Below are the code and all the weights of a small trained network. Each question names an input and a class and asks about switching units off, where a switched-off unit gives its printed mean instead of its output.

import numpy as np


def w(rows, s, z=0):
    codes = np.array(rows[::2]) - 128.0
    scale = np.full(codes.shape[1], s)
    scale[-1] = z or s
    return codes * scale


def f(y):
    return y / 2 * (1 + np.tanh(0.7978845608 * (y + 0.044715 * y**3)))


def log_softmax(a):
    a = a - a.max(-1, keepdims=True)
    return a - np.log(np.exp(a).sum(-1, keepdims=True))


def net(x, mask):
    res = np.array(x, float).reshape(1, 4) / 4 @ E
    y = f(res @ A[0][:, :-1].T + A[0][:, -1])
    res = res + np.where(mask, y, B[0][:, -1]) @ B[0][:, :-1]
    return log_softmax(res[-1] @ U[:, :-1].T + U[:, -1])


A, B = {}, {}
E = w([
[237,225,39,78,254,45,180,161,125,117,59,147],'x0',
[190,155,160,78,176,68,148,136,176,240,90,181],'x1',
[198,192,178,183,129,101,42,32,158,92,186,177],'x2',
[87,108,176,176,221,38,147,166,163,103,190,46],'x3',
],0.0074)
A[0] = w([
[176,168,71,48,248,31,243,194,158,182,42,130,185],'n0',
[190,220,155,226,220,22,64,72,174,53,209,123,145],'n1',
[142,163,3,90,67,233,139,117,25,101,48,169,255],'n2',
[71,89,179,156,21,217,84,78,121,146,136,136,157],'n3',
[30,69,165,228,30,210,89,111,74,37,199,47,192],'n4',
[146,122,167,74,187,54,173,175,189,203,119,109,87],'n5',
[71,90,152,186,56,214,84,107,122,61,186,94,129],'n6',
[34,62,179,208,73,177,132,139,99,65,198,75,163],'n7',
[190,160,194,115,63,147,21,30,180,188,136,233,164],'n8',
[71,83,146,79,102,142,202,199,143,214,83,98,119],'n9',
[209,208,58,50,187,82,177,133,117,172,26,197,217],'n10',
],0.0061,0.0028)
B[0] = w([
[159,119,5,13,145,116,207,194,69,122,149,32,253],'n0',
[67,118,157,174,244,1,127,89,203,120,127,37,216],'n1',
[240,153,34,19,56,195,228,154,58,151,123,122,218],'n2',
[144,44,135,102,69,135,106,161,77,195,221,109,207],'n3',
[252,50,127,115,84,102,66,190,95,73,96,62,239],'n4',
[113,156,89,32,88,225,190,158,79,191,185,163,183],'n5',
[234,56,107,108,86,123,107,181,86,96,83,85,200],'n6',
[222,60,132,142,111,88,58,161,129,58,72,90,210],'n7',
[194,114,222,229,67,166,88,31,199,143,115,216,210],'n8',
[55,130,185,196,199,68,131,38,214,145,188,108,185],'n9',
[242,121,62,94,63,147,98,145,118,18,14,134,238],'n10',
],0.0066,0.012)
U = w([
[138,105,192,219,157,66,79,113,173,76,78,99,163],'0',
[146,112,211,153,61,216,102,102,113,197,196,200,108],'1',
[159,197,96,129,101,196,152,57,159,97,38,224,118],'2',
[6,251,185,243,150,240,132,207,24,65,89,230,2],'3',
[17,167,175,158,210,88,192,65,192,202,227,104,147],'4',
[6,244,177,239,161,242,122,203,15,65,100,239,2],'5',
[9,231,155,242,175,249,98,206,25,80,95,240,2],'6',
[156,118,15,2,114,141,152,200,48,105,116,75,134],'7',
],0.0084,0.0077)

Each question gives the input, the list of numbers given to net, and the class t.
The units are the neurons (one row each of A and B). Each row of codes is followed by its name. A weight is (code - 128) times the scale printed after its matrix; where a second scale follows, it is the last column's (A, B and U).
mask holds one flag per neuron, in row order. A switched-off neuron (its flag False) gives its mean, the last column of its row in B, instead of its output. The means were averaged over made-up inputs and are rounded, as every weight is.
A unit's drop is (log p(t) with every unit on - log p(t) with that unit switched off) / (log p(t) with every unit on - log p(t) with every unit switched off).
The circuit of an input: a set's keep is (log p(t) with only the set's units on - log p(t) with every unit switched off) / (log p(t) with every unit on - log p(t) with every unit switched off). Starting from all 11 units, units are removed one at a time, each time the one whose removal leaves the highest keep (on an exact tie, the one counted first), for as long as the keep stays at least 0.8.
circuit, biggest first: the units of the circuit, biggest drop first
unit that matters most: the unit with the biggest drop
top k neurons: the k neurons with the biggest drops, biggest first
drop when u is switched off: that unit's drop, to one decimal
input [-2,-6,-1,7], class 0: top neuron -> (n0)
input [-7,8,-4,3], class 4: circuit, biggest first -> (n9, n10)
input [6,-6,5,-2], class 2: top 3 neurons -> (n0, n4, n3)
input [3,-3,2,1], class 0: top 3 neurons -> (n0, n2, n5)
input [6,-3,5,7], class 4: circuit, biggest first -> (n1, n4, n7)
input [-3,8,-2,6], class 4: circuit, biggest first -> (n10, n4)
input [2,5,4,-1], class 2: circuit, biggest first -> (n8, n4)
input [-1,0,1,-3], class 1: top 2 neurons -> (n0, n10)
input [-1,-6,4,1], class 0: top 2 neurons -> (n0, n2)
input [-7,-4,6,-6], class 1: top 3 neurons -> (n8, n0, n3)
input [-2,8,4,1], class 0: top 3 neurons -> (n2, n1, n3)
input [-2,-4,-4,3], class 0: top 3 neurons -> (n0, n2, n5)
input [-7,4,-6,-3], class 1: top 2 neurons -> (n0, n9)
input [-4,-2,7,-7], class 1: top neuron -> (n8)
input [-4,3,-2,-1], class 1: top 2 neurons -> (n0, n1)
input [-4,-6,-7,6], class 0: top 3 neurons -> (n0, n2, n9)
input [-5,6,-8,2], class 4: drop when n9 is switched off -> 0.2
input [-8,7,0,1], class 1: drop when n1 is switched off -> 0.1
input [8,-6,8,1], class 0: drop when n1 is switched off -> 0.3
input [-2,6,-2,-8], class 2: unit that matters most -> n8
input [-8,3,2,-7], class 1: drop when n7 is switched off -> 0.0
